Here is a tiny trained network, its code and every weight. The questions are about switching its units off for an input and a class, where a switched-off unit gives its printed mean instead of its output.

import numpy as np


def w(rows, s, z=0):
    codes = np.array(rows[::2]) - 128.0
    scale = np.full(codes.shape[1], s)
    scale[-1] = z or s
    return codes * scale


def norm(h):
    return h / np.sqrt((h * h).mean(-1, keepdims=True) + 1e-5)


def f(y):
    return y / 2 * (1 + np.tanh(0.7978845608 * (y + 0.044715 * y**3)))


def log_softmax(a):
    a = a - a.max(-1, keepdims=True)
    return a - np.log(np.exp(a).sum(-1, keepdims=True))


def net(x, mask):
    res = np.array(x, float).reshape(1, 5) / 4 @ E
    u = 0
    for l in range(3):
        y = f(norm(res) @ A[l][:, :-1].T + A[l][:, -1])
        res = res + np.where(mask[u : u + 3], y, B[l][:, -1]) @ B[l][:, :-1]
        u += 3
    return log_softmax(norm(res)[-1] @ U[:, :-1].T + U[:, -1])


A, B = {}, {}
E = w([
[129,125,127,130,129,126,126,131,126,125,130],'x0',
[66,176,88,128,117,133,115,185,180,95,148],'x1',
[116,174,151,122,149,164,2,114,96,97,106],'x2',
[132,130,127,129,125,129,128,129,128,127,125],'x3',
[87,195,137,230,134,118,155,125,76,157,116],'x4',
],0.015)
A[0] = w([
[112,170,105,197,124,77,255,131,152,190,166,3],'0.n0',
[72,182,33,110,86,87,176,235,249,129,170,6],'0.n1',
[168,32,87,82,116,68,232,165,237,169,144,140],'0.n2',
],0.0058,0.0038)
B[0] = w([
[128,6,66,162,103,66,70,153,128,151,7,205],'0.n0',
[59,59,249,130,151,137,149,169,156,96,123,211],'0.n1',
[191,251,221,132,41,175,195,112,50,96,254,254],'0.n2',
],0.008,0.0074)
A[1] = w([
[49,208,196,114,243,164,89,127,112,109,116,129],'1.n0',
[142,25,115,23,182,146,8,116,199,61,82,7],'1.n1',
[17,218,46,102,109,147,82,253,211,65,178,43],'1.n2',
],0.007,0.0014)
B[1] = w([
[165,148,172,127,62,104,100,96,82,157,154,231],'1.n0',
[101,91,95,31,198,49,170,118,213,255,56,221],'1.n1',
[165,166,27,123,153,140,133,35,187,55,238,255],'1.n2',
],0.0096,0.007)
A[2] = w([
[138,42,97,189,109,103,217,144,126,123,132,1],'2.n0',
[57,197,53,132,104,106,70,173,184,126,159,106],'2.n1',
[32,132,79,139,96,147,198,254,177,73,158,126],'2.n2',
],0.01,0.0019)
B[2] = w([
[139,146,9,124,185,142,99,91,150,124,127,246],'2.n0',
[144,161,83,196,150,133,220,191,147,110,96,234],'2.n1',
[59,71,203,98,140,149,28,181,137,129,65,253],'2.n2',
],0.013,0.0063)
U = w([
[244,92,157,74,57,169,205,77,53,133,203,103],'0',
[141,71,195,44,151,75,115,103,124,239,54,253],'1',
[164,72,6,189,134,109,165,52,63,187,105,161],'2',
[119,150,238,197,75,101,60,80,2,174,103,33],'3',
[80,67,230,53,90,185,130,171,182,46,204,97],'4',
[109,168,29,71,187,109,126,105,252,116,147,7],'5',
[36,72,106,206,151,146,92,201,162,111,28,155],'6',
[107,247,113,236,120,138,117,125,108,55,187,167],'7',
],0.018,0.0022)

Each question gives the input, the list of numbers given to net, and the class t.
The units are the neurons (one row each of A and B). Each row of codes is followed by its name. A weight is (code - 128) times the scale printed after its matrix; where a second scale follows, it is the last column's (A, B and U).
mask holds one flag per neuron, layer by layer. A switched-off neuron (its flag False) gives its mean, the last column of its row in B, instead of its output. The means were averaged over made-up inputs and are rounded, as every weight is.
A unit's drop is (log p(t) with every unit on - log p(t) with that unit switched off) / (log p(t) with every unit on - log p(t) with every unit switched off).
The circuit of an input: a set's keep is (log p(t) with only the set's units on - log p(t) with every unit switched off) / (log p(t) with every unit on - log p(t) with every unit switched off). Starting from all 9 units, units are removed one at a time, each time the one whose removal leaves the highest keep (on an exact tie, the one counted first), for as long as the keep stays at least 0.8.
circuit, biggest first: the units of the circuit, biggest drop first
unit that matters most: the unit with the biggest drop
top k neurons: the k neurons with the biggest drops, biggest first
k most important neurons of layer l: the k neurons of layer l with the biggest drops, biggest first
drop of u: that unit's drop, to one decimal
input [1,7,-8,6,1], class 6: unit that matters most -> 0.n0
input [1,0,0,7,7], class 2: top 2 neurons -> (2.n2 0.n2)
input [8,1,-7,-7,0], class 4: top 2 neurons -> (0.n2 2.n2)
input [5,6,-8,-7,0], class 4: top 2 neurons -> (0.n2 0.n1)
input [8,0,-1,1,2], class 2: top 4 neurons -> (0.n0 2.n2 0.n1 2.n0)
input [-2,7,0,-7,-8], class 4: top 4 neurons -> (0.n1 0.n2 2.n0 2.n2)
input [1,0,1,-5,-1], class 1: top 2 neurons -> (0.n2 1.n1)
input [-2,0,4,-2,-6], class 1: top 2 neurons -> (1.n1 2.n0)
input [-4,7,-8,7,2], class 6: top 2 neurons -> (0.n0 2.n2)
input [8,-2,1,-1,7], class 3: top 3 neurons -> (1.n2 2.n1 2.n0)
input [3,-3,-2,-3,-7], class 0: top 2 neurons -> (0.n2 2.n2)
input [1,-1,-5,4,-8], class 0: top 2 neurons -> (0.n2 2.n2)
input [4,5,-1,-5,1], class 6: 2 most important neurons of layer 0 -> (0.n1 0.n2)
input [8,-5,5,-7,0], class 1: circuit, biggest first -> (0.n2)
input [0,6,-7,-4,8], class 6: drop of 2.n1 -> 0.0
input [4,3,8,3,-1], class 5: drop of 1.n1 -> 1.8
input [3,-1,-5,1,-3], class 0: drop of 0.n2 -> 7.1
